Below is a small trained network, with its code and all its weights. Each question gives an input and a class and asks what happens when units are switched off, that is, made to give their printed mean instead of their output.

import numpy as np


def w(rows, s, z=0):
    codes = np.array(rows[::2]) - 128.0
    scale = np.full(codes.shape[1], s)
    scale[-1] = z or s
    return codes * scale


def f(y):
    return y / 2 * (1 + np.tanh(0.7978845608 * (y + 0.044715 * y**3)))


def log_softmax(a):
    a = a - a.max(-1, keepdims=True)
    return a - np.log(np.exp(a).sum(-1, keepdims=True))


def net(x, mask):
    res = np.array(x, float).reshape(1, 6) / 4 @ E
    y = f(res @ A[0][:, :-1].T + A[0][:, -1])
    res = res + np.where(mask, y, B[0][:, -1]) @ B[0][:, :-1]
    return log_softmax(res[-1] @ U[:, :-1].T + U[:, -1])


A, B = {}, {}
E = w([
[59,80,130,80,155,164,81],'x0',
[105,117,97,234,185,181,177],'x1',
[77,167,254,136,53,158,158],'x2',
[176,124,130,91,167,193,147],'x3',
[176,232,156,132,172,186,114],'x4',
[111,139,83,96,99,161,206],'x5',
],0.0078)
A[0] = w([
[119,166,134,175,172,223,140,196],'neuron 0',
[164,202,143,58,97,119,120,157],'neuron 1',
[133,150,147,2,73,138,140,254],'neuron 2',
[144,156,194,196,117,96,98,185],'neuron 3',
[166,182,130,23,99,127,125,179],'neuron 4',
[112,101,74,171,88,61,171,187],'neuron 5',
[154,136,91,169,139,148,204,220],'neuron 6',
[164,196,191,122,93,100,109,220],'neuron 7',
[33,83,144,137,67,85,106,215],'neuron 8',
[115,163,116,169,180,226,158,205],'neuron 9',
[60,84,164,102,68,121,130,173],'neuron 10',
[149,69,56,119,167,82,97,218],'neuron 11',
[171,120,62,159,122,123,238,187],'neuron 12',
[48,62,175,75,59,160,144,188],'neuron 13',
[160,77,87,91,197,118,62,182],'neuron 14',
[120,166,121,155,195,233,137,239],'neuron 15',
[169,202,211,135,85,96,107,238],'neuron 16',
[140,54,69,104,184,80,43,190],'neuron 17',
],0.0075,0.0029)
B[0] = w([
[90,192,180,142,196,196,177,206],'neuron 0',
[175,203,103,75,66,133,105,180],'neuron 1',
[138,138,125,14,88,143,124,228],'neuron 2',
[154,158,183,201,127,92,91,176],'neuron 3',
[169,171,87,46,85,141,116,193],'neuron 4',
[88,103,61,186,50,63,164,207],'neuron 5',
[138,128,112,163,117,172,203,196],'neuron 6',
[174,206,161,142,73,98,64,198],'neuron 7',
[3,77,173,118,73,47,123,246],'neuron 8',
[99,176,144,127,181,191,186,216],'neuron 9',
[62,79,184,75,80,92,134,212],'neuron 10',
[143,67,46,142,167,115,88,238],'neuron 11',
[153,100,70,163,86,163,217,207],'neuron 12',
[66,56,207,44,118,133,151,235],'neuron 13',
[177,74,82,86,209,153,62,223],'neuron 14',
[114,185,163,117,203,219,172,227],'neuron 15',
[184,224,188,156,65,92,44,215],'neuron 16',
[138,48,68,113,214,113,34,254],'neuron 17',
],0.0066,0.0063)
U = w([
[31,68,214,54,74,104,150,117],'0',
[196,69,70,92,218,150,58,144],'1',
[53,96,71,180,134,51,76,2],'2',
[150,98,49,185,68,130,236,210],'3',
[167,180,207,254,98,87,83,177],'4',
[189,205,121,58,67,126,94,75],'5',
[101,183,166,150,212,229,206,173],'6',
],0.007,0.0011)

Each question gives the input, the list of numbers given to net, and the class t.
The units are the neurons (one row each of A and B). Each row of codes is followed by its name. A weight is (code - 128) times the scale printed after its matrix; where a second scale follows, it is the last column's (A, B and U).
mask holds one flag per neuron, in row order. A switched-off neuron (its flag False) gives its mean, the last column of its row in B, instead of its output. The means were averaged over made-up inputs and are rounded, as every weight is.
A unit's drop is (log p(t) with every unit on - log p(t) with that unit switched off) / (log p(t) with every unit on - log p(t) with every unit switched off).
The circuit of an input: a set's keep is (log p(t) with only the set's units on - log p(t) with every unit switched off) / (log p(t) with every unit on - log p(t) with every unit switched off). Starting from the 12 units with the biggest drops (on a tie, the unit counted first), units are removed one at a time, each time the one whose removal leaves the highest keep (on an exact tie, the one counted first), for as long as the keep stays at least 0.8.
units of the circuit, in order: the units of the circuit, biggest drop first
unit that matters most: the unit with the biggest drop
top k neurons: the k neurons with the biggest drops, biggest first
drop when u is switched off: that unit's drop, to one decimal
input [3,2,-6,2,6,2], class 6: unit that matters most -> neuron 15
input [-8,-1,-7,-4,5,1], class 3: top 2 neurons -> [neuron 12; neuron 6]
input [4,-4,4,-1,3,0], class 5: units of the circuit, in order -> [neuron 16; neuron 1]
input [-2,6,1,-8,4,1], class 6: units of the circuit, in order -> [neuron 0; neuron 9]
input [-6,6,-6,-3,-4,-3], class 3: top 3 neurons -> [neuron 12; neuron 5; neuron 6]
input [-8,8,-6,-4,2,-3], class 3: top 2 neurons -> [neuron 12; neuron 5]
input [-2,2,-7,-3,4,5], class 3: top 2 neurons -> [neuron 12; neuron 6]
input [3,3,-6,-4,8,3], class 6: drop when neuron 15 is switched off -> 0.1
input [-1,-7,0,-3,0,-4], class 5: drop when neuron 4 is switched off -> 0.1
input [3,-7,2,1,1,-1], class 5: drop when neuron 4 is switched off -> 0.2
input [-1,0,-2,-6,3,1], class 4: drop when neuron 2 is switched off -> 0.2
